Each row is followed by its band, which names the range that a hidden value of the row falls in. A new part has a new value, new ranges and new names.
[ -76 -208 -178  198 -222    9  198 -298 -304  183  -76  197  424  -57
   66   34 -189   78   21 -271  342 -378 -332 -127  276  -81  170  341
 -445 -497    8  189   16   70 -119 -134 -239 -236 -124   89  209  402
 -204  273] : hd
[ 220  199  -84  -43 -169  106  256 -146  -66   55  -38  -76  134  212
  218  -65 -151   78 -139 -261  205  -63 -268  199   -5   -8 -360   97
 -359  -58  -19  -96  178   85  -44  -91   69  -89 -217   65   49  114
 -129 -135] : rc
[-255  -59  135  -83  -41   43 -319 -101   97  -37  164   22  -65 -155
  134  101   33   67 -344   28 -140  100   94  100 -108   71   28 -355
   42 -300  -89  154   76  172  184  -66  110  336  205   44  -36  213
  438 -302] : Qp
[ -63 -146  145  -28  105   39 -429   47  259  251 -151  140  108  -51
 -139  279  156   30  107 -123   -6  -26  -45 -215  -42   38  236  -90
  393  -81 -123   96  -60  120  102  200  -30  215  115   62  119  -15
  109   18] : Qp
[ -50 -255   18 -207 -179  140 -201   30  359 -142   64    4 -313 -108
  -31   90   95  -82 -189  159   62  -89 -151   -8 -219  128  -28 -130
  304    1 -256  192   77  118   88   34  106  188   94   16  -84   69
  186   98] : rc
[ -82  -91  -57   80  179  341  537   92  421 -393 -181   76  159  243
  202  241 -284  -38  -23  194 -137 -161  -97   -3  197  135  111   21
   42  296  -20 -264  161 -172   93  244  -95 -191 -413  -70 -367 -188
  189 -108] : hd
[ 135  -55 -334  -57 -303  132  441 -153  -44  -63  -33  -40  -70  146
   53 -109 -159 -160  108   11  317 -570 -347   72  101   14 -150  517
 -259   -5  -10   97  135  -38 -227 -120 -199 -248 -252   87  -98  261
 -119  472] : pb
[-262 -452   75   79    1  138  -69  133  369  -70  -75   64   48 -183
 -162  177   32  -30  -60  191  -72 -131  -99 -158  -30   65  323   17
  345  -31 -175  155  -33   -2  140  216  -70  103   57   -2  -11  -40
  148  166] : fz
[ -68 -305  -86 -123 -171   98   -7   44  225  -98   45  -65 -252 -119
 -176   25  149 -134 -183  166  -10 -182 -138 -127  -98   31  160  142
  293    1  -79  213  -34   80  -18   65   18  -37   78  -11    0  110
  276  336] : jg
[ -77   49 -279   49 -194 -132 -131 -334 -279  195   13  224  140   65
  259   53  -13   10  154 -334  243 -250 -319  -84   35   66   18  229
 -124 -313 -144  295  -24  194 -238   14  -58 -137 -157    8  112  421
 -267  253] : jc
[-108  440   14  101  192  -37 -137 -181 -149  281  -72   54  368  217
  321  170  -92  102  138 -349 -122  -32   90  123  133  -19  -30  -34
 -206 -196   92  -75   72  109  -51   81  -47  145 -168   72    4  185
  110 -356] : Qp
[ -15  193 -136  -30 -147 -161 -304  -68 -123  467    1 -163  -30   21
  -84  -90  196 -145  310 -227  103 -335  -93   74 -147  -70  -64  428
   99 -126  -39  278  -71  150 -259   75  -75  187   39  135  199  240
 -145  335] : rc
[ 354  179  -30 -175  -94  -59 -147   41   10  376  -77 -265  -67  115
 -267  -92  268 -134   53 -292  132  -84 -111  -18 -125  -75 -104  309
  226   77  125   35  -93  155 -149   96   92   77  102   97  276  -70
  -55  209] : rc
[-500 -346   -4  214 -381  313  574   81  170 -252  184 -277  -33 -219
  167 -277 -365  143 -406  497 -119 -311 -184  518 -189 -101 -369  161
 -615 -169 -273  120  358 -149  207 -273 -158   70 -138  140 -196  351
  302  -18] : jg
[-100 -390  -96 -168 -144   66   16    6  230 -324  179  -46 -328 -151
 -121  -53  101 -220 -292  274  -24  -99  -42  -56 -113  221  188  -28
  418   27  -17  193  -76   26   93   73   62  114  236  -25 -156  -53
  311  228] : dn
[  69  428  -40   69  179   -3  -83  -99  -98  476 -246   -6  367  260
   44  211   -3  -18  403 -378    7 -328   27  -42  239 -160   89  337
 -138 -107  174  -76   25   67 -215  110 -205    7 -232  129  113  184
   37   19] : pb
[  56  187 -262   32  -66  -35  447 -238 -268 -201  127  -96  139  194
  276 -154 -155  -94 -231 -170    5  -55  -79  164  159  122  -57  165
 -241  -68  248  -46    6   36 -124   18   66 -171 -144  -53  -90   66
   31  -72] : fz
[ 105  102 -190  101  -93   -6  245 -147 -159  171  -90   16  258  212
  141  -77 -134   13  162 -264  203 -224 -276   83   63   44 -156  333
 -199  -28   20  -18   35   -1 -116   44 -116 -130 -202   81   54   81
 -287  130] : jc
[ 608  271  -40 -340   62   38  -97  -50   91  195 -179  -89  -48  286
 -212  151  243 -204   13 -410  215  -36  -71 -240  120   -3   72  127
  313  132  280 -157  -96  180 -165  129  146  -71    5   22  172 -189
   62   86] : Dc
[-101 -201   52 -189  -95  114 -320  112  382   59   -1  -85 -299 -145
 -224  130  196 -172   16  188  -16 -265   -4  -65 -163   14  134   55
  401   -6 -154  224   13   91   12   78  -26  277  153   80  -31   87
  303  247] : rc
[ 201   92  -28 -152  109  223  116   42  298   -1 -219   -1   -3  216
  -80  268   19 -117   88  -45   13 -255  -49 -155  177  -24  131  144
  160  164   99 -144   78   16  -71  123  -74 -101 -199   25  -94  -26
  271  100] : pb
[-137  333 -133  175  179  -88  227 -209 -252  -15   47  -16  387  222
  360  -14 -194  -32   19 -239 -145  -25  105  193  212  129   50   66
 -191 -108  249 -104  -12   -3  -63  149  -32   53 -150   -4 -119    9
   25 -296] : fz
[ 374  143 -215  -50  213  -74   42 -190 -112  165 -249  231  315  346
  -34  224   68 -170  318 -476  227 -151 -140 -388  343  155  355  262
  319   81  297 -127 -215   54 -204  301  -87 -246 -131  -26   77 -191
 -212  215] : dn
[ -38 -373   27 -125 -123  156 -156   82  389  -61  -53   71 -185 -103
 -149  139   90  -56  -63  145   92 -147 -204 -131 -145  108   91  -22
  372   43 -240  160   28   59  107  102   -3  108   78   32  -32    1
  109  222] : Qp
[ -34  340  -36  121  188  -25   58 -151 -151  188  -81   34  388  246
  259   97 -110   69   87 -324  -94   -6   34   81  161   25    4   41
 -158  -96  159 -137   19   47  -35  124  -48   21 -170   45   -2   49
   49 -278] : jg
[ -52  192 -235  102 -137   -2  401 -215 -252  -57  104  -90  162  180
  338 -182 -206   15 -128 -145   26 -126 -165  265   44   56 -234  210
 -394 -103   74   -6   97   18 -103  -49  -12 -134 -219   23  -73  197
  -40  -65] : jg
[-235 -316   64   -9   55   57 -191    9  248 -121   46  116   -2 -133
  -25  139   29  -60 -118  123  -84   -9   25  -94  -40  194  275 -188
  374  -82  -82  119  -63   25  187  162  -10  241  183   10 -101  -74
  231  -31] : dn
[-188  190 -122  250 -104   34  288 -103 -177  191  -46  -95  336  121
  278  -47 -157  173  -36 -212  -72 -114 -223  183   17 -159 -176  294
 -464 -169  -75   37  120   69 -131   28  -41 -208 -358   19  117  325
  -68  -50] : dn
[  42   16  -63   21 -314  -66   -6   -5 -189  530   34 -391   45 -114
 -324 -350   58 -167  214  -88  263 -553  -81  264 -103 -199 -186  641
 -247 -251  105  215   -2   -7 -153 -190 -259  283  206  326  269  209
 -123  422] : Dc
[ -17 -357   45 -166 -158  153 -150  120  412  -84    4  -28 -272 -121
 -180   53  111  -89 -117  198   74 -121 -171  -41 -223  122    4  -33
  395   86 -231  159   39   48  132   81   37  193  145   49  -46  -52
  133  199] : pb
[  24  481   26   -3  132   65  -93  -94   29  272 -129  -52  247  260
  260  185  -78   10  187 -311  -25 -132   40  147   76  -73 -122   39
 -195  -84   26 -122  128   99 -114   85  -14  145 -268   88   -7  115
   40 -298] : Dc
[ -22  251  -62  180  191  -22   19 -109 -101  339 -209  104  462  249
  145  150 -110   38  374 -334   25 -210  -54  -16  196    3   77  239
  -84  -58   95  -97   -9  -12  -94  184 -207    3 -217   99   37   40
 -142  -43] : jc
[ -36 -272 -113 -178 -104   -7  -56  -80   92 -239  177  -12 -254 -112
  -96  -29  135 -218 -278  121    2  -60   -7 -100  -40  208  234  -39
  384  -56   79  186 -121   82   39   62   80   95  256  -29  -88  -18
  300  182] : dn
[-107  -63 -292  179 -179  -88  182 -343 -386  147  -21  153  356   -7
  118   16 -141  -48  115 -277  265 -449 -239 -106  315  -38  237  442
 -356 -455   95  252  -38   86 -259  -59 -228 -224 -145   43  142  432
 -194  347] : fz
[  98  112 -219  152 -114    4  433 -156 -213   42  -56  -38  312  212
  216 -103 -154   62  -70 -298  119  -67 -316   79   91    2 -141  308
 -304  -41   54  -46   32   44 -140   76   19 -311 -300  -27  102   86
 -264   41] : hd
[  60  -67  167 -115  129   26 -413  -31  195  141  -87  155   94   -2
  -61  265  147   46  -90 -208    5  161   -1 -196  -12  107  190 -288
  370 -104  -24    9  -62  169  161  155   99  224  178   29  101  -84
  177 -190] : Qp
[-342  -84 -101   44   -3   -3 -230 -187   52  -12   47  245   58  -28
  256  166 -106  -57  190   30   34 -294  -41   23   23  197  137  -42
   86 -217 -184  225   46   39    2   66 -165  234  -24   62 -202  248
   46   40] : Qp
[ -42  225   -9  139  166    6  240 -145 -118  -87    6    4  395  198
  325   42 -187   87 -208 -255 -135  191   27  145  162  116   -5 -134
 -174  -80  180 -188   31   37   76  143   99   11 -138  -43  -52  -86
   53 -454] : fz
[  60   -4 -109  -57  183  247  363  166  467 -332 -174  -20  -62  283
   76  233  -17 -129  -25  125 -210  -31 -109 -127   54  133  139   76
  395  477  -14 -199   34  -56  -31  399   81 -255 -372 -159 -265 -266
  195   44] : hd
[ -45 -179  135 -260  -33  157 -358  -11  413 -174   59   92 -240  -88
   38  222   62  -90 -211  103   46   18    3  -28 -142  193   62 -397
  355  -71 -197   93   75  131  186   46  137  361  164   27 -144  -35
  283 -179] : Dc
[-133  337   50  189  220   33    0 -118  -90  279 -147   64  483  210
  266  188 -155  152  146 -306 -128  -55   49   89  182  -58   14   17
 -256 -166   87 -143   84   36    4  103 -119   69 -222   83   16  132
   95 -337] : jc
[-215 -243 -148 -124 -141   20  -91   36  196 -111  140 -115 -357 -142
 -150  -35  175 -257  -48  279 -103 -303    0  -38 -134   93  201  204
  396   22  -52  300  -71   43  -70   98  -46  120  145   11 -121  135
  336  408] : jg
[ -43   95 -334  118 -139  -28  449 -186 -249  -36   35 -101  155  135
  146 -137 -131 -138   33 -106   64 -366 -166   91  181   -2   33  496
 -264  -92  161   94    1   -3 -261   32 -122 -249 -237   -3  -28  226
  -70  283] : fz
[-222   -2  -99 -105 -130   55 -201 -242    5  -24  102  121  -89  -69
  186  151  -62 -105    0   27   86 -378    1   35   77   54  100  -15
 -107 -355  -83  252  114  122  -78 -135 -117  189    3   83 -142  430
  276   65] : rc
[  21 -127  210 -123  -54  307  239  299  458  -87   15 -432 -187  -54
 -275 -130  -34 -102 -259  363 -143 -158  121  312 -152  -50 -193   46
   54  197   71 -158  178 -134  255  -57  -39  348  157  184 -137 -214
  482  -99] : rc

Next part:
[  91  182 -169   70  108  128   25  -23 -318  102   14  211  -73    8
   50 -165  -30  167  185  -49  176 -113   12  107  245   94 -213  200
  -18  163  127   87 -191  123   85  292  -37  -52 -197 -254 -161   28
   29   12] : Zq
[  42  -50   48   72    4   61  -38  -79   -9  -31   35  -94  -39   -2
   66  -28   57   53   42  -28   -3  -19  -28    2  115  -48  -28  -75
  -67   20 -105   15  -61 -152   47   50  -75  -61  -97    8   45   -8
  -97   92] : Rf
[  40  211  -50  -42   33  174   16   37  -84   54   27  189 -129   35
  -87 -134 -205  112  100   57  -32   -7   23   40   38 -175   -1   60
   -4   84   44   64 -167  -46   87   54   41   21 -171 -127  -83 -130
   15   28] : Bt
[ -30 -110    1 -197   38  -29  -67   -8   61  -18  -33  -63  170  -78
  -37   75   70 -146 -132   33 -225   82  -36  -14 -122  -81   98  124
  -26 -224   74 -122   86   70   53  -32    3 -114  202   26  -20   25
   89  -91] : bl
[  69  153 -192   29   85  159   51   15 -327   73  -22  208 -118  -25
   58 -187  -82  174  147  -17  146  -93   23  142  220   66 -160  181
  -43  190   93   87 -225  109  104  272   10  -17 -135 -177 -143   56
   45   22] : rl
[   6 -101 -125 -114   17  -57   -7  -52   12 -131   25  -83  -35   18
  -19   52  193    0 -157   27  166 -110    2  -22  -64  178  -50  -27
   34   -3   37   50   92  214  -86  -34   83  -72  129   38  139  -23
   15  -82] : rl
[  47   11  -97   21    9  191  -72  -41  -79   17  -13   29  -90   22
   98 -122 -134  166   29    1  -59   -8    4   40  100 -244   26  -56
  -49   51 -110    7 -119  -97   71   61   39   -8  -95  -30   -7  -14
 -117   67] : rl
[  -3   40  -76 -216  -13  -54   24  -42   62  -69   19  -71   22   60
 -139   90  134  -47 -130   60  122 -105  -27  -52 -138  161   37   14
   85  -74  122   75  143  228  -85 -114  105  -85   79  -54   72 -138
   68 -101] : Bt
[  44   88  109  -19  -59   94   80    4   50  -51  -13 -141  -50  -21
  -97   21   -4  -18   46   57  -19   18  -51    8   43   41  124  -69
  -70   22  -59   62  -74 -168  105  -32  -54  -33 -108   -3    6  -98
  -15  126] : Bt
[  61   50  -59    8  -27  181  -46  -47  -55   -5  -38  -60  -63   32
   78  -89 -100  122   40   11  -33  -28  -23   19  123 -162   68  -83
  -47   19 -108   19  -78 -105   81   39   12  -37 -124  -51  -27  -43
 -127  103] : cf
[  43   43   30   19  -16  126   -1  -57   -1    4   11  -97  -62   32
   -6  -28  -25   82   44   11   -8  -15  -38    3   67  -77   54  -84
  -40   25  -93   55  -60 -140   44    2  -12  -36 -120  -43   25  -87
  -82  105] : bl
[  36  -61   41   23  -14  -61   63  -19   89 -165   80   14  -64  -67
  -40   45  162  -22  -79    6   13   19   12  -15  -29   49   40  -61
  -85   54  -29    3  -35  -50   53    4  -79  -22   37  147  108   -8
  -38    5] : cf
[ -99  397 -172 -352 -132   68  462  -91 -475  318 -170  306  246  -80
  130 -246  -91  332  433   19  176 -224 -178  308  173   54  337  318
  -48  134  201  198  -99   -9  314  107  214   15 -102   -5 -236  286
    1   14] : cz
[  18   52  -72    1   56  112  -57    8  -57  -19   56  237 -130    7
   48 -175 -158  112   49   30  -89    2   55   17   49 -296  -59   11
  -32   55  -27  -30 -146  -75   74   70   23   20  -89   17   -9  -30
  -75   -2] : cf
[ -57 -547   -1 -253 -382 -128 -357 -212 -175   95  -69 -285   82 -265
  304  296  185   23 -310 -380   57  -44  -20  487  127  229   34  128
 -269  316   10  309 -233  -33  -35   36 -105 -173   89   59 -128  306
  465 -211] : rl
[  45   84  -86   61   99  110  -48  -32  -85   43  103  268 -113   35
   20 -145 -101  166   72  -18  -37   -4   48   11   48 -260  -99   46
  -13   82    8    1 -144  -39   43  115    3   14 -127  -70  -11  -55
  -76  -15] : Rf
[  37  -30   69   15  -23  -57   89   -7   84 -170   57  -31  -49  -70
  -56   47  166  -58  -48   24   24   12   -5  -19   -2  108   46  -56
  -87   35  -21    5  -29  -61   73    5  -95  -36   17  130   85  -15
  -29   34] : cf
[  10   47  -64 -198  -37  -76   37  -21   73 -132   17  -54   -4   40
 -124   76  144  -73 -125   70  141 -114  -15  -55 -101  194   31   -8
   63  -51  117   65  125  218  -55 -101   70  -85   60  -13   67 -124
   50  -89] : cz
[  31  -26  -75  -91  -19  -88   34  -49   48 -156   49  -37  -40   15
  -59   72  209  -25 -132   16  171 -105    2  -36  -52  204  -18  -35
   18   19   65   62   82  183  -54  -33   19  -73   62   32  101  -65
    5  -70] : cf
[  43  107   82  -60  -43  -32  151   22  151 -129   66    3  -40  -36
 -210   95  110  -56  -58   71    6   38  -19  -42 -121   87  166  -42
  -44   22   45   51   -4  -35   76  -84  -44   -8   -5   71   70 -133
   18   10] : Ff
[  39  -67   53   47   23 -121   38  -54  105 -152  120   22   -6  -38
  -37   59  239  -38  -50  -12   54  -14    2  -59  -26   82  -34  -41
  -49    9    8  -12   23  -14   27    8 -104  -53   19  111  132   -8
  -56  -27] : Zq
[  34  101   87  -43  -61  119   44    8   53  -45  -20 -107  -63    0
  -75  -21  -72   -2   53   73  -49    9  -42   -1   43  -48  120  -81
  -54    3  -68   46  -74 -172  104  -51  -24  -26 -125   -4   -3 -111
  -38  119] : Ff
[  16  -39  -56  -66   38 -115   20  -79   72 -111  111   19  -19   39
  -80   79  234   -6 -125    0  144  -87    6  -70 -108  133  -55  -19
   47  -11   78   44  109  174  -95  -39   24  -68   73   21  143  -85
   -9 -101] : Rf
[  51    4  -34   51   25  128  -97  -78  -47   17   15  -22  -29   44
  106  -98  -51  113   74  -18  -32  -38  -18   -9  136 -183  -41  -55
  -26  -11  -94  -10  -59 -109   54   60  -22  -58 -139  -65    1  -23
 -140   72] : Zq
[  37   18   34  -16   11  -77  103  -36  112 -113  114   27  -43  -12
 -149  101  199  -13  -90   13   68    2   -3  -47 -118  107   54  -33
  -22   38   46   53   26   34   -5  -37  -37  -24   36   61  120 -102
    1  -33] : bl
[  29   59  -19   -1   11  170  -57  -58  -34   52   13   -3  -71   59
   31  -94 -125  133   62   12  -59  -17  -17    7   64 -228   29  -59
  -15   10  -89   31  -79 -135   39    9   36  -21 -135  -68    0  -88
 -101   79] : bl
[  39   10   77    3  -62   59   35  -18   23  -91  -10 -112  -54  -40
    7  -15   24  -10   32   28  -10   -7  -34   17   96   18   69  -82
  -89   29  -86   28  -74 -156  103    6  -72  -47  -87   55   15  -26
  -56  111] : cz
[   1   47   33 -135  -18  -75   86   -3  123 -125   65  -22  -35    9
 -177   80  135  -75  -90   77   77  -45  -12  -57 -136  137   51  -24
   25  -23   77   61   67   80  -23 -110   27  -41   45   47  106 -136
   49  -50] : Bt
[  40   89  105  -37  -71   83   73   10   66  -69  -12 -121  -53  -23
  -96   17  -13  -29   35   64  -27   15  -44    5   33   26  129  -72
  -69   18  -51   56  -69 -159  108  -47  -50  -32 -105   15    4 -100
  -14  112] : Ff
[   7  -57 -104 -134   11  -92   13  -46   39 -145   32  -29   -1   16
  -35   50  196  -41 -145   35  130 -105    0  -50  -75  157  -27   -9
   40  -47   73   16  120  220  -63  -41   58  -84  124   47  110  -36
    0  -95] : cf
[  62   93  -70   95  110   85  -38   -4  -81   17  109  318  -88   -7
   25 -153  -87  134   99  -16  -65   22   54   11   75 -255 -112   83
  -43   80   32  -36 -172  -53  106  155  -56   12 -135  -52  -37  -13
  -71  -19] : Zq
[  21 -100  108   79    7   -1  -21  -65   17  -76   52 -105  -41  -41
   61  -13  112  -10   39  -23   -2  -10  -22    1  110   13  -64  -70
  -88   19 -107    0  -63 -179   49   48 -113  -65  -65   73   76   24
  -72   90] : Rf
[  18  -74   76   22   26 -104   54  -47   95 -128  115   -1  -33  -42
  -68   70  218  -45  -65   -6   40    2    0  -39  -54   93  -24  -34
  -50   20    2   11    9  -30    1   -2  -82  -45   42  108  133  -32
  -16  -15] : Rf
[  57  202 -145   33  106  119  102  -17 -350  139   -1  244  -41  -25
   46 -180  -34  171  224  -39  148  -98   -8  139  228   89 -157  241
  -36  163  139   85 -202   84  122  294  -21  -33 -163 -208 -172   72
   45   21] : Rf
[  -6   46   16 -170  -38  -87   67    1  107 -147   41  -39  -34   14
 -150   63  126  -98  -87   88  105  -82  -10  -53 -105  173   27  -25
   36  -31   89   63   80  114  -26 -114   38  -58   38   46   91 -124
   56  -59] : Ff
[  38  -69   91   57  -14  -24   78   -7   52 -155   34  -78  -46  -99
   -7   25  151  -54  -18   14  -11   33  -17    3   56   89   38  -60
 -124   39  -73  -15  -68 -132  106   44 -123  -40   12  143   74   34
  -46   81] : cf
[  44  -17  -40  -35   -1  -77   73  -31   84 -164   74   20  -40  -18
  -78   71  200  -13 -122   18   88  -33    8  -46  -79  115   43  -45
  -23   25   38   22   46  102    2  -19  -18  -38   70   86  112  -54
  -33  -48] : cf
[-146  374 -126 -366 -148   35  515 -114 -451  316 -157  334  269  -89
  180 -292  -90  359  487   35  145 -232 -195  305  161  -35  386  277
  -60  118  147  175  -82 -116  343   62  236   41  -85  119 -177  343
  -75   35] : cz
[  -6   56   -2 -165  -12  -89   74   -8  121 -126   74    8  -43   35
 -185   77  136  -65 -108   82  109  -72   -3  -67 -160  142   28  -20
   57  -23  105   73   92  138  -57 -125   62  -43   54   34  117 -154
   55  -84] : Bt
[  14  -61  -15  -42   35 -108   16  -73   72 -117  103   -9  -20   19
  -58   68  228  -22 -101   -1  117  -72    1  -62  -76  127  -62  -28
   21  -13   47   31   85  110  -71  -27   -5  -69   62   45  140  -63
  -16  -69] : Rf
[  35 -101   73   83   -8   23   72  -11   44 -125   39  -68  -75 -105
    4   18  114   17  -27    7  -33   65  -11   34   33   13   67  -79
 -144   85 -119    1 -112 -179  113   41  -92   -1   23  167  108   53
  -54   89] : rl
